Here is a tiny trained network, its code and every weight. The questions are about switching its units off for an input and a class, where a switched-off unit gives its printed mean instead of its output.

import numpy as np


def w(rows, s, z=0):
    codes = np.array(rows[::2]) - 128.0
    scale = np.full(codes.shape[1], s)
    scale[-1] = z or s
    return codes * scale


def f(y):
    return np.maximum(y, 0)


def log_softmax(a):
    a = a - a.max(-1, keepdims=True)
    return a - np.log(np.exp(a).sum(-1, keepdims=True))


def net(x, mask):
    res = np.array(x, float).reshape(1, 4) / 4 @ E
    y = f(res @ A[0][:, :-1].T + A[0][:, -1])
    res = res + np.where(mask, y, B[0][:, -1]) @ B[0][:, :-1]
    return log_softmax(res[-1] @ U[:, :-1].T + U[:, -1])


A, B = {}, {}
E = w([
[63,224,227,147,175,98,85,193],'x0',
[125,135,134,126,111,122,131,120],'x1',
[205,111,206,162,121,248,105,80],'x2',
[92,148,111,226,169,124,215,62],'x3',
],0.011)
A[0] = w([
[126,101,32,98,98,57,176,109,182],'neuron 1',
[182,47,68,76,89,135,103,105,175],'neuron 2',
[67,157,138,64,132,42,116,223,200],'neuron 3',
[110,131,54,129,158,33,92,146,254],'neuron 4',
[67,137,116,93,149,58,106,222,194],'neuron 5',
[147,131,183,146,103,223,116,89,165],'neuron 6',
[205,102,251,177,104,183,71,104,171],'neuron 7',
[144,27,88,202,65,112,206,122,144],'neuron 8',
[71,226,194,243,213,92,159,82,49],'neuron 9',
[217,75,128,207,95,199,152,39,147],'neuron 10',
[182,174,185,96,131,177,45,140,121],'neuron 11',
[50,171,1,124,125,74,201,93,224],'neuron 12',
[177,106,67,7,71,160,104,132,197],'neuron 13',
[139,61,64,191,107,167,220,108,130],'neuron 14',
[146,95,74,113,168,144,226,70,151],'neuron 15',
[113,116,211,86,99,143,12,215,130],'neuron 16',
[174,61,61,54,46,149,98,143,197],'neuron 17',
[170,89,97,5,89,139,109,112,181],'neuron 18',
],0.0077,0.0045)
B[0] = w([
[87,104,101,149,108,79,114,172,224],'neuron 1',
[112,136,157,188,160,156,174,131,224],'neuron 2',
[179,115,164,96,59,146,109,115,248],'neuron 3',
[161,91,171,116,2,99,130,140,231],'neuron 4',
[161,124,171,99,49,123,129,92,234],'neuron 5',
[95,198,122,146,193,129,153,125,204],'neuron 6',
[77,195,62,146,177,147,93,162,225],'neuron 7',
[121,177,84,119,117,89,89,114,209],'neuron 8',
[95,79,172,181,157,176,194,181,225],'neuron 9',
[130,176,108,108,164,144,146,94,241],'neuron 10',
[91,172,80,124,120,123,77,160,189],'neuron 11',
[102,112,112,168,74,46,99,164,246],'neuron 12',
[115,73,185,180,139,168,152,159,235],'neuron 13',
[116,176,119,97,137,79,125,88,214],'neuron 14',
[107,151,97,122,97,95,104,108,205],'neuron 15',
[129,179,66,122,87,113,58,150,219],'neuron 16',
[96,107,179,190,136,151,160,161,239],'neuron 17',
[121,105,177,131,148,167,162,166,222],'neuron 18',
],0.0099,0.012)
U = w([
[132,50,171,139,107,126,186,153,183],'0',
[108,145,40,121,114,91,66,160,158],'1',
[117,126,147,139,193,188,169,153,96],'2',
[139,167,95,113,149,128,148,10,4],'3',
[223,125,140,31,92,137,84,114,177],'4',
],0.013,0.0014)

Each question gives the input, the list of numbers given to net, and the class t.
The units are the neurons (one row each of A and B). Each row of codes is followed by its name. A weight is (code - 128) times the scale printed after its matrix; where a second scale follows, it is the last column's (A, B and U).
mask holds one flag per neuron, in row order. A switched-off neuron (its flag False) gives its mean, the last column of its row in B, instead of its output. The means were averaged over made-up inputs and are rounded, as every weight is.
A unit's drop is (log p(t) with every unit on - log p(t) with that unit switched off) / (log p(t) with every unit on - log p(t) with every unit switched off).
The circuit of an input: a set's keep is (log p(t) with only the set's units on - log p(t) with every unit switched off) / (log p(t) with every unit on - log p(t) with every unit switched off). Starting from the 12 units with the biggest drops (on a tie, the unit counted first), units are removed one at a time, each time the one whose removal leaves the highest keep (on an exact tie, the one counted first), for as long as the keep stays at least 0.8.
circuit, biggest first: the units of the circuit, biggest drop first
k most important neurons: the k neurons with the biggest drops, biggest first
drop when u is switched off: that unit's drop, to one decimal
input [-4,8,0,-5], class 0: circuit, biggest first	neuron 13
input [6,-1,-5,0], class 4: circuit, biggest first	neuron 3; neuron 5
input [0,-4,3,-1], class 2: circuit, biggest first	neuron 12; neuron 4
input [-3,-7,6,1], class 3: circuit, biggest first	neuron 9; neuron 10
input [3,-8,6,0], class 1: 2 most important neurons	neuron 11; neuron 13
input [1,1,3,0], class 1: 2 most important neurons	neuron 9; neuron 13
input [3,-3,-1,0], class 4: 2 most important neurons	neuron 17; neuron 13
input [2,-8,7,-5], class 1: 2 most important neurons	neuron 16; neuron 11
input [0,5,6,8], class 3: drop when neuron 10 is switched off	0.2
input [1,-2,-8,0], class 4: drop when neuron 5 is switched off	0.2
input [-5,8,-1,3], class 1: drop when neuron 1 is switched off	0.1
